Below is a small trained network, with its code and all its weights. Each question gives an input and a target symbol and asks what happens when units are switched off, that is, made to give their printed mean instead of their output.

import numpy as np


def w(rows, s, z=0):
    codes = np.array(rows[::2]) - 128.0
    scale = np.full(codes.shape[1], s)
    scale[-1] = z or s
    return codes * scale


def f(y):
    return np.maximum(y, 0)


def softmax(a):
    e = np.exp(a - a.max(-1, keepdims=True))
    return e / e.sum(-1, keepdims=True)


def log_softmax(a):
    a = a - a.max(-1, keepdims=True)
    return a - np.log(np.exp(a).sum(-1, keepdims=True))


def net(x, mask):
    ids = ['ΓΛΠΨαβδζημξω'.index(c) for c in x.split()]
    T = len(ids)
    res = E[ids] + P[:T]
    q, k, v = (res @ M[0].T for M in (Q, K, V))
    z = softmax(np.where(np.tri(T) > 0, q @ k.T / 4**0.5, -1e9)) @ v
    res = res + np.where(mask[0], z, O[0][:, -1]) @ O[0][:, :-1]
    y = f(res @ A[0][:, :-1].T + A[0][:, -1])
    res = res + np.where(mask[1:17], y, B[0][:, -1]) @ B[0][:, :-1]
    return log_softmax(res[-1] @ U[:, :-1].T + U[:, -1])


Q, K, V, O, A, B = {}, {}, {}, {}, {}, {}
E = w([
[153,195,60],'Γ',
[166,183,90],'Λ',
[189,70,93],'Π',
[200,58,179],'Ψ',
[189,125,135],'α',
[196,129,199],'β',
[189,114,156],'δ',
[9,175,103],'ζ',
[175,153,111],'η',
[166,131,33],'μ',
[184,121,142],'ξ',
[184,171,237],'ω',
],0.011)
P = w([
[149,102,50],'0',
[234,205,169],'1',
[246,197,120],'2',
[244,187,133],'3',
[246,184,125],'4',
[250,179,123],'5',
[253,176,137],'6',
[254,167,143],'7',
],0.0077)
Q[0] = w([
[244,151,76],'head 0',
[229,146,142],'head 0',
[83,219,170],'head 0',
[249,110,119],'head 0',
],0.011)
K[0] = w([
[9,74,151],'head 0',
[32,106,169],'head 0',
[123,191,171],'head 0',
[48,96,65],'head 0',
],0.015)
V[0] = w([
[117,6,58],'head 0',
[139,64,91],'head 0',
[85,182,49],'head 0',
[108,31,170],'head 0',
],0.015)
O[0] = w([
[95,249,196,171],'head 0',
[104,238,107,211],'head 0',
[38,85,146,73],'head 0',
[203,187,146,3],'head 0',
],0.013,0.0031)
A[0] = w([
[202,135,44,227],'neuron 0',
[62,64,171,120],'neuron 1',
[69,138,174,168],'neuron 2',
[128,102,132,110],'neuron 3',
[223,162,90,190],'neuron 4',
[51,42,118,160],'neuron 5',
[78,52,126,140],'neuron 6',
[169,31,82,103],'neuron 7',
[184,42,140,109],'neuron 8',
[159,33,153,102],'neuron 9',
[81,142,190,195],'neuron 10',
[37,145,209,129],'neuron 11',
[85,165,39,123],'neuron 12',
[223,79,227,131],'neuron 13',
[70,6,94,153],'neuron 14',
[2,214,144,2],'neuron 15',
],0.0091,0.0056)
B[0] = w([
[68,46,159,227],'neuron 0',
[221,123,124,158],'neuron 1',
[122,79,2,162],'neuron 2',
[121,211,155,137],'neuron 3',
[119,86,229,252],'neuron 4',
[204,177,141,171],'neuron 5',
[202,180,163,162],'neuron 6',
[68,161,89,180],'neuron 7',
[108,132,84,181],'neuron 8',
[55,207,146,168],'neuron 9',
[93,125,45,170],'neuron 10',
[124,100,26,175],'neuron 11',
[116,114,188,142],'neuron 12',
[26,119,101,206],'neuron 13',
[190,137,119,185],'neuron 14',
[191,85,94,187],'neuron 15',
],0.006,0.015)
U = w([
[201,58,56,155],'Γ',
[158,105,82,169],'Λ',
[146,194,85,106],'Π',
[147,157,159,17],'Ψ',
[83,156,131,168],'α',
[222,1,216,194],'β',
[135,134,149,51],'δ',
[102,117,106,3],'ζ',
[49,146,105,177],'η',
[37,156,50,71],'μ',
[77,155,137,144],'ξ',
[40,19,110,90],'ω',
],0.0094,0.0038)

Each question gives the input, a string of symbols that net reads in full, and the target symbol t.
The units are the heads (4 rows each of Q, K, V and O) and the neurons (one row each of A and B). Each row of codes is followed by its name. A weight is (code - 128) times the scale printed after its matrix; where a second scale follows, it is the last column's (O, A, B and U).
mask holds one flag per unit, heads first, then neurons. A switched-off unit (its flag False) gives its mean, the last column of its rows in O or B, instead of its output. The means were averaged over made-up inputs and are rounded, as every weight is.
A unit's drop is (log p(t) with every unit on - log p(t) with that unit switched off) / (log p(t) with every unit on - log p(t) with every unit switched off).
The circuit of an input: a set's keep is (log p(t) with only the set's units on - log p(t) with every unit switched off) / (log p(t) with every unit on - log p(t) with every unit switched off). Starting from the 12 units with the biggest drops (on a tie, the unit counted first), units are removed one at a time, each time the one whose removal leaves the highest keep (on an exact tie, the one counted first), for as long as the keep stays at least 0.8.
units of the circuit, in order: the units of the circuit, biggest drop first
top k neurons: the k neurons with the biggest drops, biggest first
drop of u: that unit's drop, to one decimal
input Ψ ω Π, target Ψ: units of the circuit, in order => (head 0; neuron 4)
input β ζ α Π ξ Γ μ, target Γ: top 2 neurons => (neuron 14; neuron 1)
input β μ β β ξ β β Π, target β: units of the circuit, in order => (head 0; neuron 4; neuron 0)
input β Π β, target β: units of the circuit, in order => (head 0; neuron 4; neuron 7)
input Π Γ ξ β β β β β, target Π: units of the circuit, in order => (head 0; neuron 0)
input β μ Γ ω, target β: units of the circuit, in order => (head 0; neuron 7)
input Π Γ η, target Π: units of the circuit, in order => (head 0; neuron 0)
input ω ω Γ, target ω: top 2 neurons => (neuron 0; neuron 7)
input β δ ω, target β: units of the circuit, in order => (head 0; neuron 4)
input ω ω β μ β μ Ψ, target ω: top 2 neurons => (neuron 13; neuron 0)
input ω ω ζ ω β, target Γ: top 4 neurons => (neuron 14; neuron 1; neuron 4; neuron 8)
input ω β Ψ β β, target ω: top neuron => (neuron 13)
input ω Γ ξ ω, target ω: drop of neuron 6 => 0.0
input Γ ω η Γ, target Γ: drop of neuron 11 => 0.1
input β Γ ω β α, target β: drop of neuron 10 => 0.1
